Below is a small trained network, with its code and all its weights. Each question gives an input and a class and asks what happens when units are switched off, that is, made to give their printed mean instead of their output.

import numpy as np


def w(rows, s, z=0):
    codes = np.array(rows[::2]) - 128.0
    scale = np.full(codes.shape[1], s)
    scale[-1] = z or s
    return codes * scale


def norm(h):
    return h / np.sqrt((h * h).mean(-1, keepdims=True) + 1e-5)


def f(y):
    return y / 2 * (1 + np.tanh(0.7978845608 * (y + 0.044715 * y**3)))


def log_softmax(a):
    a = a - a.max(-1, keepdims=True)
    return a - np.log(np.exp(a).sum(-1, keepdims=True))


def net(x, mask):
    res = np.array(x, float).reshape(1, 6) / 4 @ E
    u = 0
    for l in range(2):
        y = f(norm(res) @ A[l][:, :-1].T + A[l][:, -1])
        res = res + np.where(mask[u : u + 3], y, B[l][:, -1]) @ B[l][:, :-1]
        u += 3
    return log_softmax(norm(res)[-1] @ U[:, :-1].T + U[:, -1])


A, B = {}, {}
E = w([
[75,187,80,43,145,138,166],'x0',
[173,120,63,113,125,147,96],'x1',
[122,88,187,82,116,166,117],'x2',
[113,170,142,216,93,149,154],'x3',
[168,176,202,137,95,12,131],'x4',
[138,78,99,146,128,124,173],'x5',
],0.011)
A[0] = w([
[62,119,111,248,240,192,153,3],'L0N0',
[162,78,171,108,130,110,75,165],'L0N1',
[131,174,85,111,221,95,36,28],'L0N2',
],0.012,0.0017)
B[0] = w([
[67,246,106,196,118,96,79,254],'L0N0',
[255,244,77,136,237,125,174,190],'L0N1',
[193,28,152,126,7,242,133,186],'L0N2',
],0.0084,0.0064)
A[1] = w([
[122,54,100,250,149,114,66,3],'L1N0',
[120,97,92,131,218,196,212,194],'L1N1',
[155,131,131,42,148,121,165,19],'L1N2',
],0.018,0.0035)
B[1] = w([
[61,37,117,166,19,227,115,255],'L1N0',
[111,56,177,7,151,136,98,253],'L1N1',
[104,124,133,244,95,119,120,217],'L1N2',
],0.014,0.0064)
U = w([
[88,44,115,24,176,141,92,206],'0',
[57,90,110,174,54,169,119,236],'1',
[103,180,73,105,143,151,152,2],'2',
[248,112,117,115,132,141,94,86],'3',
[110,199,187,167,136,17,114,173],'4',
],0.014,0.0057)

Each question gives the input, the list of numbers given to net, and the class t.
The units are the neurons (one row each of A and B). Each row of codes is followed by its name. A weight is (code - 128) times the scale printed after its matrix; where a second scale follows, it is the last column's (A, B and U).
mask holds one flag per neuron, layer by layer. A switched-off neuron (its flag False) gives its mean, the last column of its row in B, instead of its output. The means were averaged over made-up inputs and are rounded, as every weight is.
A unit's drop is (log p(t) with every unit on - log p(t) with that unit switched off) / (log p(t) with every unit on - log p(t) with every unit switched off).
The circuit of an input: a set's keep is (log p(t) with only the set's units on - log p(t) with every unit switched off) / (log p(t) with every unit on - log p(t) with every unit switched off). Starting from all 6 units, units are removed one at a time, each time the one whose removal leaves the highest keep (on an exact tie, the one counted first), for as long as the keep stays at least 0.8.
units of the circuit, in order: the units of the circuit, biggest drop first
most important unit: the unit with the biggest drop
top k neurons: the k neurons with the biggest drops, biggest first
top k neurons in layer l: the k neurons of layer l with the biggest drops, biggest first
input [-4,3,-6,-1,5,-8], class 3: most important unit => L0N2
input [2,5,-2,4,5,7], class 4: top 3 neurons => L1N0; L0N2; L1N1
input [-2,4,0,-1,-3,-2], class 0: units of the circuit, in order => L0N0; L1N1
input [2,2,7,2,-4,-7], class 0: units of the circuit, in order => L0N0; L1N0
input [4,3,5,-5,0,-5], class 1: top 2 neurons => L1N2; L1N1
input [1,7,4,5,8,-1], class 4: top 2 neurons in layer 1 => L1N0; L1N1
input [3,-4,6,-4,4,5], class 4: top 2 neurons => L1N2; L1N0
input [0,-2,6,-7,2,-3], class 4: top 3 neurons => L1N2; L1N0; L0N1
input [2,5,-5,-5,1,-1], class 3: units of the circuit, in order => L1N0; L0N2
input [0,1,3,1,2,3], class 3: top 3 neurons => L0N1; L1N0; L1N2
input [4,-2,7,3,3,-8], class 4: top 3 neurons => L1N0; L1N1; L0N2
input [-1,2,-2,-6,1,2], class 3: top 2 neurons => L1N0; L0N2
input [-8,-1,5,0,3,6], class 3: top 2 neurons => L0N1; L0N0
input [-7,-1,8,-8,-1,-8], class 3: units of the circuit, in order => L0N1
input [-5,0,6,-5,3,-2], class 3: top 2 neurons in layer 0 => L0N1; L0N0
input [5,5,-3,5,0,4], class 0: top 2 neurons in layer 1 => L1N2; L1N0
input [8,2,0,3,-5,-7], class 0: top 2 neurons => L1N1; L1N0
input [-1,0,-7,-5,2,0], class 3: units of the circuit, in order => L0N0; L1N0
input [6,0,5,7,-5,3], class 0: top 2 neurons in layer 1 => L1N1; L1N0
input [-3,3,6,0,3,6], class 3: units of the circuit, in order => L0N1
